X =
[[ .20  .09  .12 -.17 -.09 -.23 -.25 -.06  .06  .12]
 [ .03 -.02 -.13 -.08  .07  .23  .19  .24  .13 -.14]
 [ .15 -.10  .04 -.12  .04  .24  .16  .41  .27 -.12]
 [-.05 -.01 -.09  .02  .04  .10  .10  .04  .00 -.06]
 [ .02  .02 -.02 -.03  .00  .00 -.01  .00  .01  .00]
 [ .03 -.04  .04 -.01  .00  .04  .03  .09  .05 -.01]
 [ .03  .03 -.03 -.05  .00 -.01 -.01  .00  .02  .00]
 [ .03 -.09  .13  .04  .00  .04  .02  .12  .07  .00]
 [ .04 -.08  .12  .03 -.01  .03  .01  .12  .07  .01]
 [ .09  .06 -.02 -.12 -.02 -.06 -.07  .00  .04  .02]
 [-.18  .10 -.03  .16 -.05 -.27 -.19 -.48 -.32  .14]
 [-.20  .17 -.13  .12 -.04 -.30 -.20 -.56 -.36  .13]
 [-.15 -.08 -.12  .11  .09  .23  .24  .10 -.01 -.13]]
X[0][0] => .20
X[1][5] => .23
X[:, 1] => [.09, -.02, -.10, -.01, .02, -.04, .03, -.09, -.08, .06, .10, .17, -.08]
X[:, 5] => [-.23, .23, .24, .10, .00, .04, -.01, .04, .03, -.06, -.27, -.30, .23]
X[10][8] => -.32
X[8][2] => .12
X[10][2] => -.03
X[2][5] => .24
X[8][6] => .01
X[0][2] => .12
X[9][7] => .00
X[4] => [.02, .02, -.02, -.03, .00, .00, -.01, .00, .01, .00]
X[6] => [.03, .03, -.03, -.05, .00, -.01, -.01, .00, .02, .00]
X[7][5] => .04
X[2][4] => .04
X[12][4] => .09
X[8][5] => .03
X[12][6] => .24
X[2][2] => .04
X[0][8] => .06
X[12][5] => .23
X[0][7] => -.06
X[10][9] => .14
X[3][5] => .10
X[12][2] => -.12
X[1][7] => .24
X[0] => [.20, .09, .12, -.17, -.09, -.23, -.25, -.06, .06, .12]
X[3][0] => -.05
X[5][9] => -.01
X[5] => [.03, -.04, .04, -.01, .00, .04, .03, .09, .05, -.01]
X[:, 3] => [-.17, -.08, -.12, .02, -.03, -.01, -.05, .04, .03, -.12, .16, .12, .11]
X[10][5] => -.27
X[11][4] => -.04
X[11][7] => -.56
X[0][3] => -.17
X[4][5] => .00
X[:, 4] => [-.09, .07, .04, .04, .00, .00, .00, .00, -.01, -.02, -.05, -.04, .09]

W =
 .11   .20   .30   .26   .23   .20  -.09  -.32   .04   .12   .12   .14  -.23  -.06   .26  -.20
 .05   .49   .45   .40   .35   .38  -.04  -.57   .24   .29  -.05   .21  -.07  -.06   .36  -.01
 .11   .35   .37   .26   .17   .32   .02  -.24  -.08  -.08   .29  -.01  -.30  -.05   .28  -.25
-.11   .09   .30   .12  -.12   .17  -.25  -.07   .05   .00  -.29  -.34  -.20  -.31   .05  -.18
W[0, -16]: .11
W[:, -11]: [.20, .38, .32, .17]
W[0, -6]: .12
W[3, 4]: -.12
W[:, -8]: [.04, .24, -.08, .05]
W[-1, 0]: -.11
W[0, 14]: .26
W[-3, -12]: .35
W[-1, 12]: -.20
W[-2, 1]: .35
W[2, 0]: .11
W[3]: [-.11, .09, .30, .12, -.12, .17, -.25, -.07, .05, .00, -.29, -.34, -.20, -.31, .05, -.18]
W[-3, -14]: .45
W[0, -4]: -.23
W[:, 7]: [-.32, -.57, -.24, -.07]
W[:, 11]: [.14, .21, -.01, -.34]
W[-1, -3]: -.31
W[3, 7]: -.07
W[-3]: [.05, .49, .45, .40, .35, .38, -.04, -.57, .24, .29, -.05, .21, -.07, -.06, .36, -.01]
W[-3, 3]: .40
W[3, 2]: .30
W[3, 3]: .12
W[2]: [.11, .35, .37, .26, .17, .32, .02, -.24, -.08, -.08, .29, -.01, -.30, -.05, .28, -.25]
W[-4]: [.11, .20, .30, .26, .23, .20, -.09, -.32, .04, .12, .12, .14, -.23, -.06, .26, -.20]
W[2, -3]: -.05
W[2, 15]: -.25
W[-3, 1]: .49
W[1, 14]: .36
W[1, 13]: -.06
W[2, -14]: .37
W[:, -16]: [.11, .05, .11, -.11]
W[-1, 14]: .05

M =
array([[-0.06,  0.07,  0.02,  0.02,  0.04,  0.04, -0.05, -0.06,  0.00,
         0.04],
       [-0.03, -0.11, -0.01,  0.06,  0.05, -0.04,  0.07,  0.06,  0.14,
        -0.15],
       [-0.07,  0.01, -0.02,  0.09,  0.10, -0.05, -0.02, -0.01,  0.10,
        -0.02]])
M[0,0]: -0.06
M[1,5]: -0.04
M[0,5]: 0.04
M[1,0]: -0.03
M[0,7]: -0.06
M[2,2]: -0.02
M[:, 1]: [0.07, -0.11, 0.01]
M[0]: [-0.06, 0.07, 0.02, 0.02, 0.04, 0.04, -0.05, -0.06, 0.00, 0.04]
M[2,0]: -0.07
M[0,3]: 0.02
M[0,8]: 0.00
M[1,3]: 0.06
M[2,9]: -0.02
M[:, 2]: [0.02, -0.01, -0.02]
M[2,5]: -0.05
M[1,1]: -0.11
M[0,9]: 0.04
M[1,2]: -0.01
M[1,7]: 0.06
M[2]: [-0.07, 0.01, -0.02, 0.09, 0.10, -0.05, -0.02, -0.01, 0.10, -0.02]

m =
[[507 347 190 735 897 974 182 748 521 471 480 724 364 515 134]
 [342 146 232 346 401 320 567 382 361 158 203 339 342  47   2]
 [316 264 308 144 165 119 388 253 294 185 165 178 305 155 177]]
Indices start at 0.
(0, 0) = 507
(0, 1) = 347
(2, 9) = 185
(0, 14) = 134
(1, 12) = 342
(2, 13) = 155
(0, 7) = 748
(2, 4) = 165
(1, 4) = 401
(1, 11) = 339
(1, 8) = 361
(1, 7) = 382
(2, 3) = 144

arr =
array([[5193, 4685, 5022, 5178, 3828, 5220, 5713, 4337, 4836, 4938, 5501,
        3762],
       [4519, 3795, 6292, 6056, 5835, 6883, 5737, 4894, 6869, 4598, 5710,
        6054],
       [4412, 6126, 5649, 5130, 5054, 4952, 2927, 7031, 3206, 5070, 4563,
        6950],
       [5345, 6404, 5437, 4937, 7203, 4299, 4087, 8630, 4746, 5091, 4057,
        6907],
       [4962, 6751, 4440, 4635, 6667, 4371, 5404, 7472, 6462, 6338, 4744,
        7285],
       [4860, 3582, 5619, 5448, 2911, 6154, 5288, 2762, 4808, 4396, 6417,
        3510],
       [6425, 4504, 4198, 5237, 5401, 5796, 6137, 3595, 6187, 5798, 6219,
        4172],
       [5912, 6546, 4905, 4748, 6426, 4390, 3242, 8003, 4546, 5376, 4354,
        6754]])
Indices start at 0.
row 0 col 0 = 5193
row 7 col 7 = 8003
row 6 col 5 = 5796
row 5 col 9 = 4396
row 6 col 7 = 3595
row 3 col 4 = 7203
row 5 col 0 = 4860
row 6 col 1 = 4504
row 7 col 6 = 3242
row 3 col 0 = 5345
row 6 col 0 = 6425
row 1 col 2 = 6292
row 0 col 6 = 5713
row 1 col 1 = 3795
row 3 col 7 = 8630
row 7 col 5 = 4390
row 2 col 5 = 4952
row 1 col 0 = 4519
row 0 col 10 = 5501
row 2 col 10 = 4563
row 2 col 1 = 6126
row 6 col 11 = 4172
row 3 col 9 = 5091
row 3 col 11 = 6907
row 2 col 11 = 6950
row 5 col 3 = 5448
row 3 col 8 = 4746
row 1 col 7 = 4894
row 4 col 4 = 6667
row 3 col 6 = 4087
row 6 col 2 = 4198
row 4 col 5 = 4371
row 0 col 9 = 4938
row 2 col 4 = 5054

A = ((393, -717, 227, 205, -597, 664, -424, 43, -558), (201, -278, -401, 53, -192, 78, -600, -431, 35), (358, 406, 588, -997, 326, -541, 143, -271, 454), (-996, 169, -95, -164, -475, -215, 163, 73, 403), (28, 137, -430, 408, 15, -310, -569, -265, -60), (40, -410, -189, 130, -270, -189, -554, -408, -119), (196, 24, -318, -544, -88, -4, -470, -568, 725), (53, -201, 564, 229, -306, -120, 116, 276, -597))
A[0,0] = 393
A[0,-5] = -597
A[-3,3] = 130
A[:, -9] = [393, 201, 358, -996, 28, 40, 196, 53]
A[2,7] = -271
A[:, 2] = [227, -401, 588, -95, -430, -189, -318, 564]
A[1,5] = 78
A[-6,-4] = -541
A[:, 3] = [205, 53, -997, -164, 408, 130, -544, 229]
A[-6,0] = 358
A[:, -4] = [664, 78, -541, -215, -310, -189, -4, -120]
A[-3,-5] = -270
A[0] = [393, -717, 227, 205, -597, 664, -424, 43, -558]
A[4] = [28, 137, -430, 408, 15, -310, -569, -265, -60]
A[6,5] = -4
A[-3,-3] = -554
A[3,6] = 163
A[-1,-2] = 276
A[-2,8] = 725
A[4,-9] = 28
A[-5,-6] = -164
A[3,0] = -996
A[0,-8] = -717
A[-1,-5] = -306
A[:, 6] = [-424, -600, 143, 163, -569, -554, -470, 116]
A[3,-1] = 403
A[-2,-8] = 24
A[7] = [53, -201, 564, 229, -306, -120, 116, 276, -597]
A[-5,-8] = 169
A[-1,-4] = -120
A[:, 1] = [-717, -278, 406, 169, 137, -410, 24, -201]
A[-4,-6] = 408
